Each row is followed by its class.
[-13  -5  11   4 -36   8  43   0  -7  37 -10 -39 -24  40 -19  16   2 -59
  72 -25 -19 -57 -11 -30 -26  52   1 -18  25  49 -10   8   4  12 -17] : K15
[ 31 -24 -31   1  -3 -24 -33 -38  28  16  -2 -15  17  95 -29  32 -11 -21
  -5 -15 -15  -5  -4 -40   5  35   2   0 -13  -8   6   9 -25 -13 -74] : K872
[ 16  67  11 -15  15 -16  24 -48  44  15   4 -18  -3  12 -23  -2  -9 -40
 -57   8  -8 -16 -10 -10  53 -20 -27 -10 -16 -45  23 -11  -7   0  -5] : K637
[-14 -25 -28 -45  14 -17 -23  45 -15  24 -12   4  68 -14 -14  10 -31 -21
  25 -23  42  41  37  36  -3 -20 -17 -29  -3  52 -39  -8 -21  22 -52] : K456
[ 31  64 -21 -44  26 -30   1 -52  -6  23  -5 -13  -4  32  -3  28   5 -59
 -22 -26 -23 -36 -18 -11  49  26 -28  22 -17  -6  42 -29 -30  -4 -33] : K494
[ 31  82 -17 -44  33 -52   2 -57  25  17  -6 -32   7  24   8  25  -2 -59
 -32 -25 -23 -29 -12 -27  66   4 -38  33 -15   8  35  -7 -30  -5 -30] : K283
[ 11 -16 -61  -3  11 -32 -26 -37  24  -5  -8 -20   5  75 -40  19 -12   1
  -5 -28 -13   1  -3 -31  -6  27  21  10  -5  -3  20  30 -57 -26 -73] : K283
[ 25 -38  13  16 -16  10  46 -50 -28 -14   0 -14 -26  27 -35   9   7   1
  32 -13  10 -23  -1  -9 -20  12 -10   1  13   6  -6 -16 -61   8  11] : K276
[ -9 -19 -42 -44  31 -54 -18  54 -21   9 -17   0  52  10  -8   8 -32 -19
  14 -31  36  28  46  15  24 -23 -21 -14  -6  71 -35 -15 -34  22 -39] : K283
[ 34 -50  -9   4  -5  -2  47 -47 -54 -15 -16 -23 -39  11 -41  14 -12   9
  23 -33  11  10 -15 -23 -20  -6  12  -9   7   5  -8 -18 -48 -19 -15] : K637
[ 31 -41   4  21  -9  11  20 -53 -28  -9 -22 -36 -29  26 -52  -1  -2   4
  22 -19  15 -16   3   5 -13   4  -6   3  14  25 -19  -3 -36 -10  32] : K488
[ -7 -48 -29 -36  21 -19 -17  49  -6   6  -6  -2  56   9 -20  -1 -35 -10
  14 -15  51  31  45  31  21 -22  -9 -17 -12  66 -37 -17 -24  31 -16] : K488
[ 34 -25 -32  24  14  -9 -24 -17  30  29  -7   2  12  99 -25  46 -14 -35
  -7   0   4  -5 -15 -30   5  33   2  10 -16  -8   6  11 -17  -3 -75] : K6
[ 44 -39 -27  10  -4  14  28 -43 -52 -26 -21 -32 -33  14 -39  23  -7   4
  20 -21   0   4   4 -23 -38   0  17   1  10  -6  -5  -9 -58   0   3] : K872
[ 35  69  12 -40  21 -24   4 -50  32  20  17 -27  15  44  -3  26  15 -59
 -28 -15 -15 -31 -32 -24  57  15 -36  29 -19  -7  40 -15 -39   9 -39] : K276
[-28 -14   3  28 -26  -2  37  18   2  24  -9 -34   0  42 -27  13   3 -36
  68 -25 -39 -76 -15 -31 -31  44  -4  -4  31  61  -5  16  11  10 -26] : K56
[ 35 -36 -25   3  -4   9  33 -47 -74 -15 -24  -1 -43  27 -41  15  -6   5
  34 -36   3 -26   4  -2 -18  36   1   8   3   5  -7 -22 -58  -6   2] : K494
[ 27 -23 -34   2   0 -14  28 -38 -53 -26 -24 -34 -28  11 -31  18  -6   3
  22 -38   8  -4   6 -20 -23  -8  15   7  23  16   0  -8 -53 -11  -5] : K283
[ 40 -36 -18  14  -2  11  24 -33 -67 -10 -20 -31 -11  25 -51  -7  -7 -11
  27 -31   6 -20  -5 -17 -25  20  12  18   2  12  -9   2 -55   6  -9] : K56
[ 35 -48 -26  19   2   6  25 -29 -60 -10 -22 -26 -12  29 -37  -1  -6  -5
  28 -34  -3 -11  -3 -13 -27  18  16  21   7  19 -15   0 -46   5 -16] : K56
[-24   2   4  11 -31   5  34  -3  14  36 -11 -32  -3  19 -11  43   4 -46
  74 -29 -32 -48 -18 -18 -39  27 -13 -13  41  51 -13  13  29  -5 -37] : K456
[ -5 -45 -28 -28  27 -16 -16  79 -19  23 -22   7  50   5  -8  25 -31 -24
  22   2  47  22  27  34  -3 -15 -10 -27  -9  66 -39 -20 -23  41 -41] : K6
[ 25  52  -1  -1  26  -9  30 -28  49  25   0 -17  -7  17 -18  15  -7 -69
 -39  25  11 -32 -12  -3  24  -6 -27  -8  -7 -32  40 -12 -32  30   1] : K6
[-13 -37 -21 -39  21 -27  -7  49 -31  16  -9   3  46   5 -22  10 -39  -5
  16 -18  41  43  33  20  21 -26  -9 -27 -19  59 -47 -24 -15  11 -50] : K637
[-27 -12  17  10 -31  -8  50   8  21  23  11 -26  -7  52 -10  35  11 -43
  72 -11 -21 -59 -16 -29 -21  35 -14  -9  33  59  -5  -1   0  10 -30] : K276
[  7 -44 -32 -46  18 -31 -22  58 -24   9 -16  -1  56   4 -12  11 -30 -12
  13 -17  34  34  46  18   3 -21 -12 -29 -14  54 -41 -21 -35  34 -39] : K872
[ 27 -23 -33   6  -1 -24 -36 -29  32  17   0  -8  16  95 -27  31 -12 -25
  -1  -6 -19   6  -1 -43   7  35   1   7 -17  -4  -1  21 -24 -22 -70] : K872
[ 25  59   4 -27  16  -5  16 -47  35  32  -6 -30  -2  34 -18 -26  -6 -69
 -53   7   1 -19  11   3  43   4 -28 -11 -26 -34  24 -14 -33  27  -7] : K15
[ 23 -29 -11   1  11 -21 -29 -37  38  17  11  -1  15 114 -18  21   2 -22
 -11  -8  -8   2 -12 -29  12  38  -4  16 -17  -1   3   3 -31 -21 -70] : K276
[-27  22  10  -3 -51  12  25 -15 -12  34 -11 -48  12   9  -1  38   9 -44
  81 -16 -29 -52 -17 -15 -25  18 -23 -10  39  61   0   2  36 -25 -56] : K456
[ 20  58 -10 -18  11 -21  10 -46  46   6   3 -25   9  18 -18   4  -8 -45
 -49  21 -11 -16  10  -7  39 -15 -29  -6 -17 -36  32 -12 -34  20 -10] : K872
[ 34  61   8 -44  27 -30  -1 -50  37  23   9 -30  17  52  13  21  20 -65
 -31 -17 -25 -21 -26 -15  62  10 -39  33 -11   8  32 -26 -28   6 -44] : K276
[  9 -33 -44  10   2  -6 -39 -27  17   6  -1 -13  29  90 -52  -5  -9  -4
   7 -28 -22 -12 -12 -31  -1  52  18  23 -15   0  15  37 -45  -8 -83] : K56
[-24  -9  24  11 -30  -6  40   4  20  26  14 -26  -9  48 -18  34  15 -42
  72 -19 -19 -62 -22 -32 -26  36  -9 -11  35  45   1   0  -1  14 -17] : K276
[ 12 -19 -44  -2   1   1 -33 -48  32   6  -9 -16  19  68 -44  23  -4  -3
   0 -30 -10  18 -12 -12 -16  30   9   1  -1 -12   9  29 -38 -30 -89] : K456
[-30   5  23  -3 -53  -1  52 -14 -21  22   0 -49 -16  12 -21  27   0 -21
  82  -8 -12 -59 -23 -32 -13  21  -2 -16  27  48   3   8  23 -31 -46] : K637
[ 29 -37  -2  21 -14   9  31 -43 -58  -5 -18 -25 -11  26 -53 -10  -9  -4
  36 -27  -4 -44  -5 -11 -17  33  -9  10   2  23 -11  -4 -53  12  -1] : K56
[-19  -1  16 -13 -50  10  31 -12 -35  34 -16 -58 -15  20  -5  12  12 -40
  87 -18 -19 -56 -16 -19 -23  40  -2 -10  21  62   2   9   2 -10 -45] : K15
[-25  -7  11  20 -29  -1  58  -1  -2  16  -4 -35 -26  34 -40  35  -5 -21
  60 -20 -20 -47 -24 -39 -23  23  -6 -28  27  43  -3   2  11 -22 -34] : K637
[-31   5  -6 -12 -43  -1  30  -2 -43  26 -16 -33 -18  26  -8  36  16 -22
  95 -28 -31 -78 -13  -8 -23  50  -2   2  30  60   7  -1  14 -20 -52] : K494
[-15  -8   3  18 -42  -1  41  -4  12  20  -1 -35 -13  28 -26  37   1 -39
  70 -15 -32 -67   1 -40 -35  29  -3 -19  36  37  -3   7   7  14 -12] : K872
[ -9 -28 -32 -50  16 -25 -26  54 -14  19 -20   5  72 -16  -6  16 -27 -22
  16 -25  34  50  37  36   0 -30 -25 -33   1  64 -42 -11 -23  11 -55] : K456
[ 21 -33 -26   9   3 -14 -29 -26  38  12  -1 -15  19 104 -27  20 -12 -15
  -7 -13   5   3  -3 -27  19  30   1   7  -9  11   3  13  -7 -31 -54] : K488
[ 17  70  -2  -6  20 -13   5 -30  45  28   3 -20  30  24 -33 -27  -2 -56
 -49  -1 -15 -43   1  -3  42   6 -32   8 -16 -35  33  12 -27  26  -9] : K56
[-13 -43 -31 -41  18 -31 -40  73 -32  15 -13   3  79  10 -29 -17 -30 -11
  25 -24  38  23  30  23   5   2  -5 -17 -12  63 -37   7 -37  29 -47] : K56
[-18 -47 -16 -56   9 -33 -18  49 -28   9  -6   4  56  -5 -27   3 -38  12
  22 -20  58  39  27  16   9 -19  -1 -46 -10  44 -28 -11 -31  -3 -47] : K637
[ 37  77   1 -42  18 -21   2 -65  29  30  -3 -27  18   5  15  28   5 -68
 -27 -20 -24 -14 -24 -10  53  -2 -47  26 -14  -3  28  -8  -8  -6 -49] : K456
[ 22  64   1 -22  19 -18   5 -31  46  11   6 -27   4  18 -20   2  -4 -46
 -50  13  -9 -20  -3 -11  33  -4 -27  -7 -23 -37  35  -1 -30  16  -7] : K872
[ 37 -46 -28  15  -2  12  34 -51 -41 -28 -25 -39 -28  29 -30  13 -12  -4
  12  -8  11   5   5  -5 -13 -14  11  11  11  26 -14 -25 -38 -13  13] : K488
[ -9 -20 -47 -46  33 -51 -18  58 -27   3 -23   1  57  11  -3   9 -35 -13
   7 -32  37  36  50  19  29 -29 -25 -15  -8  72 -38 -23 -31  25 -42] : K283
[ 35 -34  -5   9  -7   7  49 -55 -56 -12 -16 -28 -38  11 -51  17 -13   7
  21 -28  15  -1 -11 -21 -19  -2  11  -7   4  -4  -9 -13 -45 -19  -9] : K637
[ 50  61  -8 -20  34 -14  18 -42  21  29  -6 -26   0  36   3  49  -8 -80
 -30   7  -6 -35 -28 -21  48  13 -34  26 -22   1  34 -23 -25  12 -31] : K6
[ 30 -27 -29   3   8 -19 -38 -34  35  17  -4 -18  17 100 -32  21 -11 -24
  -9 -13   2   5 -10 -28  19  31   3  12 -12  10   1  19 -15 -35 -48] : K488
[ 17 -34 -51  -2  -3  -9 -41 -40  30  -6  -5 -24   9  86 -44  19  -7   3
  -4 -10 -28   7  -6 -27 -12  39  21   5  -9  -4  13  20 -52 -22 -80] : K872
[ 30 -36   0  24 -14  11  34 -44 -36 -19 -10 -31 -29  23 -53  14  -6   4
  25 -14  22 -18  -1  -3 -10   7  -3   2   9  27 -13  -6 -39  -8  17] : K488
[ -3 -46 -30 -31  25 -22 -27  81 -14  22 -17  13  57   9 -13  25 -31 -23
  23  -2  62  34  27  26  -3 -13  -3 -29  -4  50 -32  -7 -28  34 -41] : K6
[-13 -38 -18 -39  19 -31  -9  58 -29  13 -11   6  49   3 -23  15 -36   0
  15 -24  39  39  26  18  20 -25 -10 -32 -18  58 -48 -18 -17  13 -58] : K637
[-15  -7  10  35 -21   9  50  26  11  39  -6 -25 -20  31 -21  58   1 -53
  71  -7  -4 -71 -25 -25 -42  36   0 -20  39  45   0   3  20  23 -15] : K6
[ -7 -44 -16 -37  15 -22 -29  54  -2  10  -9  -5  54   0 -27   3 -26   6
  20 -18  54  21  35  29   6 -12  -2 -25  -8  56 -32  10 -28   9 -12] : K488
[ -6 -35 -31 -26  27 -29 -19  68 -34  20 -12   7  72  12 -19  -6 -34 -26
  17 -20  32  21  40  16  16 -12 -16 -10 -17  64 -41 -10 -24  41 -38] : K56
[ 32  56   5 -38  33 -27  -1 -48  34  16   8 -27   8  55   4  24  16 -58
 -32 -14 -27 -18 -29 -21  58  10 -39  37 -23  10  29 -19 -38   4 -45] : K276
[ 38 -49 -16  16  -7   6  48 -50 -53 -18 -20 -20 -39  23 -45  18 -16   9
  18 -28   7   9  -7 -25 -17  -6  12  -5   3  -3 -19 -16 -44 -15 -16] : K637
[-26  17  11  -2 -46  15  25 -20 -13  31 -14 -49   4   7 -10  40  10 -30
  85 -18 -26 -53 -18 -13 -34  26 -20  -7  34  58   0  16  24 -35 -54] : K456
[ 35 -23 -26   4   5 -22 -33 -37  33  18   0 -16  23 103 -23  27 -12 -27
 -13 -16   9   5  -4 -28  30  27  -2  13  -9   8   0   7  -4 -31 -51] : K488
[  1 -47 -21 -36  19 -21 -30  73 -21  25 -19   7  57   1 -16  19 -29 -22
  23  -2  65  20  27  31  -8 -11  -1 -33  -3  51 -30 -10 -32  30 -35] : K6
[ 36  59  -2  -5  31  -4  22 -19  47  25  -4 -11   4  16 -13  16  -6 -65
 -51  17  12 -28  -7  -1  34  -7 -29  -3 -11 -40  35  -9 -24  31   2] : K6
[-20 -50 -10 -57  16 -23 -37  67  -4  12   1   5  70  18 -18  -9 -13   4
  23 -18  54  32  37  34  -1 -10  -3 -25  -7  51 -29  -4 -47  27 -47] : K276
